Below is a small trained network, with its code and all its weights. Each question gives an input and a class and asks what happens when units are switched off, that is, made to give their printed mean instead of their output.

import numpy as np


def w(rows, s, z=0):
    codes = np.array(rows[::2]) - 128.0
    scale = np.full(codes.shape[1], s)
    scale[-1] = z or s
    return codes * scale


def f(y):
    return y / 2 * (1 + np.tanh(0.7978845608 * (y + 0.044715 * y**3)))


def log_softmax(a):
    a = a - a.max(-1, keepdims=True)
    return a - np.log(np.exp(a).sum(-1, keepdims=True))


def net(x, mask):
    res = np.array(x, float).reshape(1, 6) / 4 @ E
    y = f(res @ A[0][:, :-1].T + A[0][:, -1])
    res = res + np.where(mask, y, B[0][:, -1]) @ B[0][:, :-1]
    return log_softmax(res[-1] @ U[:, :-1].T + U[:, -1])


A, B = {}, {}
E = w([
[112,114,132,117],'x0',
[145,142,125,142],'x1',
[141,135,125,137],'x2',
[97,225,66,50],'x3',
[49,172,86,251],'x4',
[142,38,2,128],'x5',
],0.0068)
A[0] = w([
[56,160,128,186,77],'N0',
[46,148,117,215,107],'N1',
[79,134,118,200,28],'N2',
[124,214,52,67,137],'N3',
[170,79,160,182,39],'N4',
[79,150,115,234,122],'N5',
[199,34,180,197,115],'N6',
[209,106,163,66,33],'N7',
[119,65,14,97,82],'N8',
[185,98,204,47,131],'N9',
[107,204,227,113,46],'N10',
[231,119,165,63,48],'N11',
[149,68,1,128,5],'N12',
[163,24,175,231,64],'N13',
[49,154,106,203,112],'N14',
[119,225,54,67,31],'N15',
[72,199,229,114,33],'N16',
[51,149,111,201,105],'N17',
],0.0075,0.0023)
B[0] = w([
[150,84,96,98,177],'N0',
[125,116,82,75,214],'N1',
[110,94,120,89,160],'N2',
[80,153,191,140,232],'N3',
[88,136,144,111,151],'N4',
[157,122,99,93,220],'N5',
[75,188,167,99,224],'N6',
[145,113,116,87,198],'N7',
[124,63,145,184,222],'N8',
[164,123,92,90,254],'N9',
[169,2,167,186,223],'N10',
[150,102,98,62,218],'N11',
[136,29,173,193,211],'N12',
[43,172,167,95,227],'N13',
[147,97,82,48,206],'N14',
[26,139,183,117,209],'N15',
[160,23,172,195,219],'N16',
[164,102,80,44,198],'N17',
],0.0092,0.004)
U = w([
[176,123,80,36,84],'0',
[147,64,165,245,89],'1',
[128,168,134,144,249],'2',
[18,188,188,107,72],'3',
],0.012,0.011)

Each question gives the input, the list of numbers given to net, and the class t.
The units are the neurons (one row each of A and B). Each row of codes is followed by its name. A weight is (code - 128) times the scale printed after its matrix; where a second scale follows, it is the last column's (A, B and U).
mask holds one flag per neuron, in row order. A switched-off neuron (its flag False) gives its mean, the last column of its row in B, instead of its output. The means were averaged over made-up inputs and are rounded, as every weight is.
A unit's drop is (log p(t) with every unit on - log p(t) with that unit switched off) / (log p(t) with every unit on - log p(t) with every unit switched off).
The circuit of an input: a set's keep is (log p(t) with only the set's units on - log p(t) with every unit switched off) / (log p(t) with every unit on - log p(t) with every unit switched off). Starting from the 12 units with the biggest drops (on a tie, the unit counted first), units are removed one at a time, each time the one whose removal leaves the highest keep (on an exact tie, the one counted first), for as long as the keep stays at least 0.8.
circuit, biggest first: the units of the circuit, biggest drop first
unit that matters most: the unit with the biggest drop
k most important neurons: the k neurons with the biggest drops, biggest first
drop of u: that unit's drop, to one decimal
input [6,-5,2,2,-3,4], class 2: 2 most important neurons	N10, N16
input [-7,-5,-8,5,-4,1], class 2: 2 most important neurons	N13, N6
input [2,-1,-7,4,2,5], class 1: circuit, biggest first	N12, N8
input [-3,7,-3,-6,-4,-1], class 3: circuit, biggest first	N6, N13
input [-2,6,4,-8,-5,-7], class 3: 2 most important neurons	N6, N13
input [-6,6,-8,5,4,6], class 1: unit that matters most	N12
input [6,4,-2,-8,-1,-5], class 3: 2 most important neurons	N13, N6
input [5,4,4,5,-4,-7], class 1: circuit, biggest first	N10, N16
input [-2,-1,-2,-3,3,-2], class 0: 2 most important neurons	N3, N15
input [-2,-7,5,6,-5,7], class 1: 2 most important neurons	N12, N8
input [-1,-7,-6,3,2,-4], class 1: 2 most important neurons	N16, N10
input [4,2,-5,6,-3,2], class 3: circuit, biggest first	N15, N3
input [2,6,-7,-6,0,-1], class 3: circuit, biggest first	N13, N6
input [-4,6,5,2,5,7], class 1: circuit, biggest first	N12
input [7,-5,-1,7,-7,-8], class 1: circuit, biggest first	N10, N16
input [-6,6,5,8,-1,3], class 3: 2 most important neurons	N15, N3
input [0,4,-5,-6,-4,5], class 3: drop of N16	0.1
input [4,-1,-3,7,8,1], class 0: drop of N17	0.3
input [-6,-3,-6,-8,2,-1], class 3: drop of N13	0.1
input [6,-3,-6,8,7,8], class 1: circuit, biggest first	N12
